In the rows, zero is written as 128.
Here are made-up objects, facts about them, and rows of numbers that follow some of those facts. Name the object behind each unnamed row.

Some facts about the objects:
Δ: comes just before; π: points at; τ: hangs directly under
q_588 Δ:q_228 τ:q_658
q_399 Δ:q_354 τ:q_302
q_98 τ:q_658
q_839 Δ:q_365 τ:q_536
q_322 Δ:q_12 π:q_969 q_308 q_639 q_51 τ:q_639
q_143 Δ:q_364 τ:q_555
q_227 Δ:q_234 τ:q_552
q_990 τ:q_270
q_484 π:q_739 q_434 q_862 q_205 q_246 τ:q_821
q_599 π:q_837 q_853 q_398 q_365 q_686 q_2 τ:q_600
q_627 Δ:q_129 τ:q_639
q_295 Δ:q_613 π:q_862 q_483 q_421 τ:q_690
q_428 τ:q_552
q_142 Δ:q_884 τ:q_275
q_154 Δ:q_51 τ:q_286
q_354 Δ:q_434 π:q_270 q_399 τ:q_302
q_174 Δ:q_445 τ:q_933
q_131 Δ:q_627 π:q_26 q_138 q_860 q_727 q_904 q_990 τ:q_639
q_314 Δ:q_154 τ:q_286
q_748 π:q_384 q_246 τ:q_398
q_415 τ:q_654
q_2 Δ:q_786 τ:q_286
q_420 Δ:q_265 τ:q_658
q_228 Δ:q_98 π:q_852 q_930 q_246 q_661 τ:q_658
q_60 τ:q_806
q_806 π:q_852 q_657 q_105 q_677 q_910
q_685 Δ:q_469 π:q_598 q_873 q_205 q_54 τ:q_350
q_863 Δ:q_878 τ:q_468
q_670 τ:q_704
q_287 τ:q_11
q_129 π:q_507 q_394 q_421 τ:q_639
q_738 π:q_690 q_259 q_2 q_658 q_761 τ:q_787
q_562 τ:q_791
q_613 τ:q_690
q_761 τ:q_145
q_753 Δ:q_509 π:q_895 q_588 q_556 τ:q_791
q_876 τ:q_358
q_422 Δ:q_142 τ:q_275
q_593 Δ:q_876 π:q_852 q_577 q_287 q_653 τ:q_358
q_897 Δ:q_593 τ:q_358
q_65 τ:q_468
q_238 Δ:q_738 π:q_943 q_839 q_105 q_552 τ:q_787
q_427 Δ:q_415 τ:q_654
q_977 Δ:q_60 τ:q_806
q_190 Δ:q_279 π:q_969 q_456 q_690 q_897 τ:q_548
q_84 Δ:q_49 π:q_720 q_482 q_920 τ:q_928
q_969 τ:q_193
q_263 Δ:q_96 τ:q_852
q_953 Δ:q_824 τ:q_614
q_556 Δ:q_854 τ:q_54
q_988 Δ:q_25 π:q_657 q_193 q_378 q_422 q_302 q_119 τ:q_806
q_365 τ:q_536
q_75 Δ:q_205 π:q_657 q_627 τ:q_548
q_259 τ:q_9
q_96 Δ:q_317 π:q_280 q_496 q_468 τ:q_852
q_421 Δ:q_212 τ:q_614
q_479 Δ:q_717 τ:q_933
q_661 Δ:q_308 τ:q_456
q_205 Δ:q_190 τ:q_548
q_236 τ:q_302
q_12 Δ:q_44 τ:q_639
q_216 Δ:q_421 τ:q_614
q_351 Δ:q_657 π:q_154 q_246 τ:q_658
q_862 Δ:q_553 τ:q_536
q_878 Δ:q_65 π:q_894 q_314 q_852 q_853 q_588 τ:q_468
q_49 τ:q_928
q_598 Δ:q_507 τ:q_614
q_105 Δ:q_661 τ:q_456
q_557 τ:q_784
q_786 Δ:q_975 τ:q_286
q_904 Δ:q_217 τ:q_555
q_434 Δ:q_895 τ:q_302
q_809 Δ:q_227 π:q_895 q_98 q_677 q_365 q_482 τ:q_552
q_155 Δ:q_236 τ:q_302
q_677 τ:q_555
q_457 Δ:q_280 τ:q_145
q_840 Δ:q_433 τ:q_619
q_137 τ:q_579
q_498 Δ:q_322 τ:q_639
q_509 Δ:q_562 τ:q_791
q_279 π:q_977 q_788 τ:q_548
q_884 π:q_456 q_670 q_119 q_661 τ:q_275
q_739 τ:q_727
q_413 Δ:q_720 τ:q_456
q_680 Δ:q_862 τ:q_536
q_268 Δ:q_246 τ:q_619
q_483 Δ:q_163 τ:q_548
q_970 Δ:q_990 π:q_786 q_212 τ:q_270
q_394 Δ:q_837 τ:q_482
q_923 Δ:q_449 τ:q_193
q_44 Δ:q_131 τ:q_639
q_682 π:q_557 q_428 τ:q_961
q_212 Δ:q_788 τ:q_614
q_590 Δ:q_997 π:q_314 q_739 q_975 q_930 τ:q_378
q_286 π:q_739 q_137
q_317 τ:q_852
q_350 π:q_598 q_234 q_263 q_557 q_60 q_613 q_143 q_457
q_31 π:q_456 q_60 q_613 τ:q_456
q_860 Δ:q_268 τ:q_619
q_894 Δ:q_860 τ:q_619
q_292 Δ:q_557 π:q_498 q_686 q_997 τ:q_784
q_507 Δ:q_216 τ:q_614
q_837 τ:q_482
q_788 Δ:q_953 τ:q_614
q_536 π:q_26 q_393 q_904 q_98 q_11 q_287
q_469 π:q_155 q_837 q_509 q_897 q_271 q_556 τ:q_350
q_163 Δ:q_75 π:q_739 q_422 τ:q_548
q_920 Δ:q_996 τ:q_54
q_246 Δ:q_840 τ:q_619
q_78 π:q_895 q_23 q_990 q_483 q_704 τ:q_653
q_573 Δ:q_484 τ:q_821
q_930 Δ:q_155 τ:q_302
q_975 τ:q_286
q_720 Δ:q_31 τ:q_456
q_586 Δ:q_853 π:q_573 q_686 q_9 q_910 τ:q_468
q_854 Δ:q_920 π:q_852 q_977 τ:q_54
q_553 Δ:q_409 π:q_427 q_852 q_839 q_876 q_920 q_394 τ:q_536
q_686 Δ:q_739 τ:q_727
q_449 Δ:q_969 π:q_627 q_720 q_11 q_365 q_920 q_143 q_653 τ:q_193
q_217 Δ:q_677 τ:q_555
q_987 Δ:q_686 π:q_894 q_155 q_657 q_263 q_548 q_428 q_154 q_613 τ:q_727
q_996 τ:q_54
q_962 π:q_270 q_65 τ:q_619
q_516 π:q_894 q_413 q_562 q_948 q_398 q_65 q_317 q_556 τ:q_384
q_409 Δ:q_119 π:q_427 q_680 q_627 q_394 τ:q_536
q_445 Δ:q_479 π:q_427 q_600 q_143 q_246 τ:q_933
q_51 Δ:q_2 τ:q_286
q_577 Δ:q_586 τ:q_468
q_816 Δ:q_422 τ:q_275
q_234 Δ:q_428 τ:q_552
q_265 Δ:q_351 π:q_142 q_415 q_421 q_246 τ:q_658
q_23 Δ:q_987 τ:q_727
q_108 π:q_23 q_365 q_216 τ:q_271
q_364 Δ:q_904 π:q_895 q_555 τ:q_555
q_280 Δ:q_761 τ:q_145
q_997 τ:q_378
q_25 Δ:q_977 τ:q_806
q_910 τ:q_26
q_138 τ:q_67
q_873 Δ:q_399 τ:q_302
q_433 Δ:q_962 τ:q_619
q_717 π:q_614 q_821 q_577 q_105 q_704 q_174 q_996 τ:q_933
q_824 τ:q_614
q_853 Δ:q_863 τ:q_468
q_657 Δ:q_588 τ:q_658
q_948 Δ:q_598 τ:q_614
q_943 Δ:q_23 τ:q_727
q_308 Δ:q_413 τ:q_456
q_119 Δ:q_839 τ:q_536
q_496 Δ:q_516 τ:q_384
q_276 Δ:q_556 π:q_67 q_837 q_897 q_174 τ:q_54
q_895 Δ:q_930 τ:q_302
q_654 π:q_270 q_259 q_174

Named rows:
[122 120 152 152 116 132 112 124 145 126 118 115 113  98 122 188 128 125
 121 176 119 120 114 127 150 111 114 122 143 186 141 124 113 137 159]: q_409
[128 121 118 110 130 119 122 123 121 125 134 115 112 111 121 119 126 135
 120 150 118 121 113 124 121 132 116 124 114 123 111 131 137 117 143]: q_685
[128 121 119 111 131 119 125 122 123 125 126 115 114 118 122 118 125 134
 120 151 118 120 114 124 120 130 115 122 117 121 110 129 134 119 153]: q_238
[121 120 120 126 131 119 123 125 123 127 118 127 112 121 124 123 124 121
 120 119 118 131 123 123 120 121 127 120 127 122 115 127 126 118 124]: q_509
[121 124 134 144 128 132 116 130 126 128 116 121 112 146 128 118 126 123
 120 119 120 135 138 124 121 120 127 119 125 121 113 127 118 116 116]: q_677
[122 126 136 137 123 126 115 129 126 127 116 120 113 141 127 119 126 123
 121 118 121 132 144 123 121 122 131 118 128 122 115 127 115 117 116]: q_997
[124 119 170 187 118 124 112 123 164 126 121 115 115  99 121 195 122 123
 123 143 120 121 123 127 154 113 115 121 146 182 147 124 113 138 125]: q_365
[121 119 121 124 127 120 121 123 123 126 118 129 111 122 125 120 125 122
 120 116 121 130 122 121 121 120 127 120 126 121 114 127 126 119 125]: q_670
[149 121 168 174 113 122 132 145 125 125 173 116 174  95 145 126 132 121
 147 118 120 134 133 124 173 172 115 118 161 121 112 130 203 199 114]: q_216
[119 122 125 141 128 136 120 128 122 128 117 123 112 132 126 121 124 122
 119 118 119 133 126 123 122 126 122 120 131 122 114 127 126 119 121]: q_920
[121 135 118 112 113 132 130 124 128 126 119 138 152 128 120 136 124 138
 141 118 136 123 134 125 126 112 129 144 111 120 171 126 110 133 115]: q_54
[121 134 117 111 113 133 132 124 129 126 118 135 162 128 121 137 122 139
 147 119 137 124 134 128 128 113 125 147 112 121 172 125 109 136 113]: q_26
[149 174 120 115 139 186 181 140 139 127 137 162 151 154 143 142 143 130
 123 119 120 165 115 183 171 112 162 119 115 122 162 125 112 125 116]: q_639
[120 146 118 113 112 133 127 123 124 124 118 137 144 119 121 130 128 146
 130 119 133 124 138 124 126 113 135 144 111 122 176 127 110 130 115]: q_456
[121 120 121 124 142 119 119 128 123 126 116 128 111 127 123 121 129 122
 120 119 117 131 124 123 120 119 129 120 131 121 114 128 122 118 123]: q_2
[121 125 137 230 112 118 167 125 152 146 209 145 127 131 162 120 120 122
 119 117 117 139 137 161 122 196 144 153 159 198 109 125 119 119 169]: q_434
[120 131 117 113 112 129 128 124 131 127 116 136 153 132 121 139 122 136
 147 117 135 127 129 128 127 112 122 144 112 122 168 125 110 133 114]: q_555

Name these rows:
No name comes twice in this set of rows, the named rows included.
[122 119 143 156 117 129 115 126 141 125 120 114 113  97 122 184 128 124
 121 185 120 122 114 126 152 109 113 122 132 189 140 124 112 149 172]  q_553
[122 121 141 240 111 119 156 124 174 153 188 129 131 152 150 119 121 123
 120 124 119 155 127 175 122 194 125 148 156 203 111 127 117 119 147]  q_895
[120 132 149 242 112 118 165 124 157 149 203 143 130 147 168 121 121 123
 119 119 119 138 149 151 121 191 149 144 153 197 109 126 113 119 167]  q_930
[121 134 118 110 113 150 149 125 123 127 116 147 178 156 127 124 123 131
 154 118 146 121 124 126 131 110 127 128 112 120 172 123 111 160 128]  q_852
[122 120 121 226 112 118 177 125 141 140 212 150 127 115 157 119 121 123
 120 117 118 137 118 172 122 196 137 164 164 200 110 126 128 119 186]  q_873
[131 132 136 201 112 119 152 125 163 139 218 125 150 146 152 119 120 124
 121 144 118 121 115 180 121 206 138 154 178 187 110 130 110 119 189]  q_354

The same objects again, as new rows of numbers:
Some objects and their rows:
[138 132 132 119 147 118 131 137 120 127 130 106 133 116 137 126 114 116
 113 134 135 133  98 151 129 124 131 119]: q_717
[138 122 115  97 130 113 133  21 138  85 137  99 162  96 178 170 116 112
 108 135 130 131 119 153 103  86  95 129]: q_212
[141 124 135 120 144 116 128 124 131 142 134 105 131 122 136 133 115 115
 115 138 133 136 110 164 135 126 140 127]: q_60
[136 134 146 119 160 112 131 127 109 135 121 107 133 123 138 135 119 168
 114 141 136 137 100 134 126 126 144 119]: q_129
[143 128 136 118 140 111 128 123 139 135 138 104 124 121 136 131 113 120
 109 133 133 137 107 164 130 133 140 122]: q_394
[148 153 124 120 152 120 123 141 152 112 140 130 134  98 144 145 129 124
 111 143 132 148 102 125 133 141 166 123]: q_275
[142 127 126 122 143 115 130 124 130 139 132 105 129 121 139 134 118 115
 109 131 133 133 107 165 133 120 136 128]: q_677
[146 154 121 118 172 117 126 139 140 115 136 130 132 108 142 145 140 161
 113 152 132 149 102 129 128 145 169 117]: q_619
[139 118 148 126 146 113 122 102 140 135 129 106 130 125 146 115 116  63
 115 118 131 152  99 167 137 103 137 132]: q_155
[143 127 122 120 146 113 130 127 140 135 135 103 124 120 138 134 117 119
 107 128 134 135 106 176 130 120 143 125]: q_138
[138 134 136 119 145 116 131 136 125 125 131 106 130 115 138 123 112 125
 111 132 135 134  98 149 127 129 133 118]: q_78
[149 150 124 120 152 118 122 136 159 120 144 129 132 100 145 153 130 129
 112 141 131 150 107 130 136 139 174 127]: q_600
[141 132 130 120 138 118 130 139 124 118 131 105 132 117 135 119 113 106
 110 143 134 137  98 161 123 133 119 117]: q_738
[143 128 137 118 139 112 128 124 138 136 138 105 124 122 136 132 114 118
 110 133 134 138 108 165 130 134 141 122]: q_427
[143 129 130 119 138 112 130 126 137 134 137 104 123 123 136 130 115 114
 107 132 133 137 107 171 129 131 140 121]: q_943
[140 132 128 119 141 117 131 143 124 118 131 104 128 115 137 121 113 116
 109 136 134 134  97 163 123 130 129 117]: q_586
[142 124 133 119 144 115 129 124 132 142 134 104 130 122 136 133 115 115
 115 136 134 136 109 165 134 125 140 126]: q_428

Which object is each row?
No name comes twice in this set of rows, the named rows included.
[145 156 134 118 152 121 123 144 144 108 140 131 137  96 144 143 126 133
 115 144 132 148  99 106 132 145 165 122]  q_350
[146 157 125 118 154 121 125 148 144 105 139 130 136  95 144 142 127 129
 111 141 132 147  97 115 131 142 165 121]  q_806
[138 135 136 121 143 118 130 134 114 128 129 108 133 116 139 128 113 123
 112 134 135 130  99 142 129 126 130 123]  q_878
[137 136 154 117 138 114 127 130 125 130 135 107 128 117 135 127 108 133
 117 138 134 136 103 135 127 143 137 117]  q_685
[148 150 129 120 153 117 122 135 158 121 144 129 132 100 145 153 128 135
 114 141 131 150 109 122 136 142 176 129]  q_384
[145 127 129 120 134 113 129 122 136 132 136 105 127 125 133 124 116  94
 108 141 134 139 107 172 129 134 130 122]  q_897
[140 124 141 119 144 114 128 125 129 146 135 105 129 122 137 138 114 129
 118 136 133 136 112 156 136 126 146 127]  q_205
[145 126 122 121 137 115 130 126 137 131 132 104 129 123 135 124 118  96
 106 139 134 138 106 176 130 125 129 125]  q_259
[140 125 134 118 159 113 130 123 125 148 131 105 128 127 135 135 121 150
 118 140 133 137 109 162 131 128 146 123]  q_246
[142 137 125 119 140 116 133 137 127 118 133 105 128 116 135 117 114 102
 104 132 136 134  94 162 124 130 125 113]  q_292
[145 124 120 121 137 117 130 126 139 131 132 104 130 123 136 117 119  99
 110 141 135 138 107 178 129 126 130 125]  q_761
[141 130 133 120 141 117 130 131 131 132 132 104 129 118 137 120 113 124
 116 136 134 135 105 160 128 128 135 123]  q_479
[145 125 111 121 141 114 131 133 141 126 134 103 124 120 136 126 119 101
 102 132 134 137 103 191 126 121 131 123]  q_997
[143 127 124 121 140 115 131 129 138 134 134 103 127 122 137 122 117 118
 111 135 134 136 108 174 130 125 138 126]  q_853

The same objects again, as new rows of numbers:
Some objects and their rows:
[129 116 113  76 104 110 147 133 199 156 124  89 135 148  57]: q_548
[126 120  83 152 124 151 142  99 165 134 111 156 170 153 154]: q_65
[155  95  95 101 170 122 140 126  84 132 137  99 150 124 123]: q_108
[132 102 110 137 140 122 175 134  93 144 168  93 126 145 122]: q_748
[139 120 139  55 126 111 170 135 172 167 139 128 166 149  93]: q_468
[126  84 105 118 107 151 123 166  99 145 125 109 125 158  61]: q_457
[153 115 128  90 150 152 142 109  60 178 135  72 129 139 125]: q_738
[122 120  95 176 133 133 167 114 152 126 137 151 170 160 159]: q_975
[146 106 142 111 143 150 136 136  88 146 138 100 129 164 111]: q_227
[145  84 125 112 135 142 130 144  84 178 146 135 144 149  90]: q_420
[141 104 143 127 135 159  87 131 139 148 106 115 123 164 118]: q_556
[153  79  91 108 162 114 121 149  66 154 147 101 121 126  96]: q_84
[155  73 137 135 130 147 102 133 102 181 135 139 147 146  90]: q_498
[140 114 143  56 142  91 137 135 196 158 117 144 157 140  95]: q_704
[120  88 146  90 147 134 121 141 104  79 129 149 180 143 105]: q_904
[132  79 131 149 136 124 110 165 120 154 142 146 117 153  97]: q_394
[137 105 155 160 129 142 129 145 124 147 149 108 116 172 109]: q_661

Rows to name:
No name comes twice in this set of rows, the named rows included.
[107 101 122 120 100 147 142 132 113  88 131 102 138 162  86]  q_234
[111 100 158 138 131 123 123 126 126 116 139 128 144 147 124]  q_977
[139 109 123  84 123  82 162 146 189 143 142 111 136 150  71]  q_600
[130 103 138 142 113 150 120 143 132 132 138  94 119 176  86]  q_154
[148  87  98 126 155 107 131 145  68 181 158 104 128 119 104]  q_238
[116 104  89 117 124 127 148 107  65 117 150  29 125 122 104]  q_987
[143  76  60 144 168 121 190  94 122 130 180 124 168 155 142]  q_129
[125 120 136  72  99 121 152 136 195 158 118 121 149 163  77]  q_456
[141 107  89 110 152 130 127 103  85 158 132  76 124 108 135]  q_599
[122 102 128 138 117 147 149 133 124 139 137 123 138 160 118]  q_670

